Here is a tiny trained network, its code and every weight. The questions are about switching its units off for an input and a target symbol, where a switched-off unit gives its printed mean instead of its output.

import numpy as np


def w(rows, s, z=0):
    codes = np.array(rows[::2]) - 128.0
    scale = np.full(codes.shape[1], s)
    scale[-1] = z or s
    return codes * scale


def f(y):
    return y / 2 * (1 + np.tanh(0.7978845608 * (y + 0.044715 * y**3)))


def softmax(a):
    e = np.exp(a - a.max(-1, keepdims=True))
    return e / e.sum(-1, keepdims=True)


def log_softmax(a):
    a = a - a.max(-1, keepdims=True)
    return a - np.log(np.exp(a).sum(-1, keepdims=True))


def net(x, mask):
    ids = ['ΓΔΩαβπτψ'.index(c) for c in x.split()]
    T = len(ids)
    res = E[ids] + P[:T]
    q, k, v = (res @ M[0].T for M in (Q, K, V))
    z = softmax(np.where(np.tri(T) > 0, q @ k.T / 3**0.5, -1e9)) @ v
    res = res + np.where(mask[0], z, O[0][:, -1]) @ O[0][:, :-1]
    y = f(res @ A[0][:, :-1].T + A[0][:, -1])
    res = res + np.where(mask[1:9], y, B[0][:, -1]) @ B[0][:, :-1]
    return log_softmax(res[-1] @ U[:, :-1].T + U[:, -1])


Q, K, V, O, A, B = {}, {}, {}, {}, {}, {}
E = w([
[135,158,105,137,111,135],'Γ',
[89,145,193,167,63,96],'Δ',
[144,164,173,80,129,159],'Ω',
[129,107,203,206,146,103],'α',
[32,67,160,178,203,175],'β',
[74,198,93,120,91,138],'π',
[111,205,128,170,162,126],'τ',
[6,82,162,169,123,144],'ψ',
],0.012)
P = w([
[104,104,18,177,40,128],'0',
[99,198,201,195,18,184],'1',
[228,107,129,68,162,125],'2',
[83,224,232,248,124,115],'3',
[183,114,168,111,2,238],'4',
[189,86,122,42,179,75],'5',
[23,204,220,207,112,121],'6',
[165,75,156,123,16,231],'7',
[142,58,102,35,215,20],'8',
[33,203,245,162,81,132],'9',
[136,52,138,108,28,225],'10',
[156,66,123,16,189,66],'11',
],0.0086)
Q[0] = w([
[49,255,249,152,76,221],'h0',
[224,24,38,52,43,235],'h0',
[122,180,64,58,229,34],'h0',
],0.0069)
K[0] = w([
[117,72,35,115,171,38],'h0',
[101,147,60,243,63,211],'h0',
[139,163,254,100,189,160],'h0',
],0.0089)
V[0] = w([
[100,173,244,224,161,67],'h0',
[210,255,61,155,182,80],'h0',
[156,20,129,47,166,151],'h0',
],0.0096)
O[0] = w([
[99,122,112,78,58,2,197],'h0',
[68,49,236,15,115,184,136],'h0',
[169,126,144,216,144,152,1],'h0',
],0.0094,0.0052)
A[0] = w([
[216,4,75,85,183,99,127],'n0',
[109,174,74,81,221,90,113],'n1',
[170,135,81,167,168,73,165],'n2',
[196,56,15,16,178,121,1],'n3',
[100,130,193,93,163,107,80],'n4',
[208,165,162,73,126,75,131],'n5',
[147,158,95,166,94,224,156],'n6',
[224,119,167,83,175,76,108],'n7',
],0.011,0.007)
B[0] = w([
[121,25,123,230,114,220,182],'n0',
[102,236,137,45,228,220,235],'n1',
[112,9,58,79,96,148,226],'n2',
[230,158,58,164,23,254,205],'n3',
[84,51,37,102,168,129,236],'n4',
[204,219,199,221,160,65,255],'n5',
[188,90,172,183,247,114,253],'n6',
[220,112,210,191,193,61,186],'n7',
],0.0091,0.0041)
U = w([
[165,116,63,233,50,184,86],'Γ',
[182,113,219,167,163,225,2],'Δ',
[77,214,98,139,36,116,232],'Ω',
[123,76,154,119,175,254,127],'α',
[165,56,110,193,146,88,66],'β',
[87,167,191,106,240,132,194],'π',
[52,72,141,11,108,96,147],'τ',
[86,152,137,146,65,16,165],'ψ',
],0.0091,0.0046)

Each question gives the input, a string of symbols that net reads in full, and the target symbol t.
The units are the heads (3 rows each of Q, K, V and O) and the neurons (one row each of A and B). Each row of codes is followed by its name. A weight is (code - 128) times the scale printed after its matrix; where a second scale follows, it is the last column's (O, A, B and U).
mask holds one flag per unit, heads first, then neurons. A switched-off unit (its flag False) gives its mean, the last column of its rows in O or B, instead of its output. The means were averaged over made-up inputs and are rounded, as every weight is.
A unit's drop is (log p(t) with every unit on - log p(t) with that unit switched off) / (log p(t) with every unit on - log p(t) with every unit switched off).
The circuit of an input: a set's keep is (log p(t) with only the set's units on - log p(t) with every unit switched off) / (log p(t) with every unit on - log p(t) with every unit switched off). Starting from all 9 units, units are removed one at a time, each time the one whose removal leaves the highest keep (on an exact tie, the one counted first), for as long as the keep stays at least 0.8.
units of the circuit, in order: the units of the circuit, biggest drop first
unit that matters most: the unit with the biggest drop
top k neurons: the k neurons with the biggest drops, biggest first
input Δ π Γ α, target α: units of the circuit, in order : (h0 n5)
input Γ α Ω τ π Δ π Γ, target Δ: top 4 neurons : (n6 n4 n2 n1)
input τ β Γ β, target α: unit that matters most : h0
input ψ α τ α Δ τ τ Δ, target β: top 2 neurons : (n6 n3)
input π Ω Δ, target ψ: units of the circuit, in order : (n1 n6 n5)
input τ α α π τ π τ τ π τ π α, target β: units of the circuit, in order : (n0 n7 h0)
input Γ Δ ψ τ ψ π, target Ω: top 3 neurons : (n3 n1 n6)
input π τ α τ, target ψ: units of the circuit, in order : (h0 n1)
input α Δ Ω β τ π, target Ω: units of the circuit, in order : (n3 h0 n6)
input Γ β α α τ α ψ β α π α α, target β: units of the circuit, in order : (n0 h0)
input Δ π β τ, target β: units of the circuit, in order : (h0 n6 n2)
input ψ Γ Γ, target Γ: units of the circuit, in order : (n3 h0)
input π Γ τ α π, target α: top 3 neurons : (n5 n7 n6)
input α Δ Δ ψ ψ, target Ω: units of the circuit, in order : (h0 n6)
input τ τ ψ α, target Γ: units of the circuit, in order : (h0)
input Ω Δ ψ τ, target Γ: top 2 neurons : (n2 n7)
input β π ψ τ Δ Ω π α Ω, target Δ: top 2 neurons : (n3 n1)
input β ψ ψ τ Ω Ω Γ, target Δ: top 2 neurons : (n6 n4)
input Ω π α Γ, target ψ: top 3 neurons : (n1 n3 n0)
input π π τ Ω Δ, target α: top 2 neurons : (n5 n7)
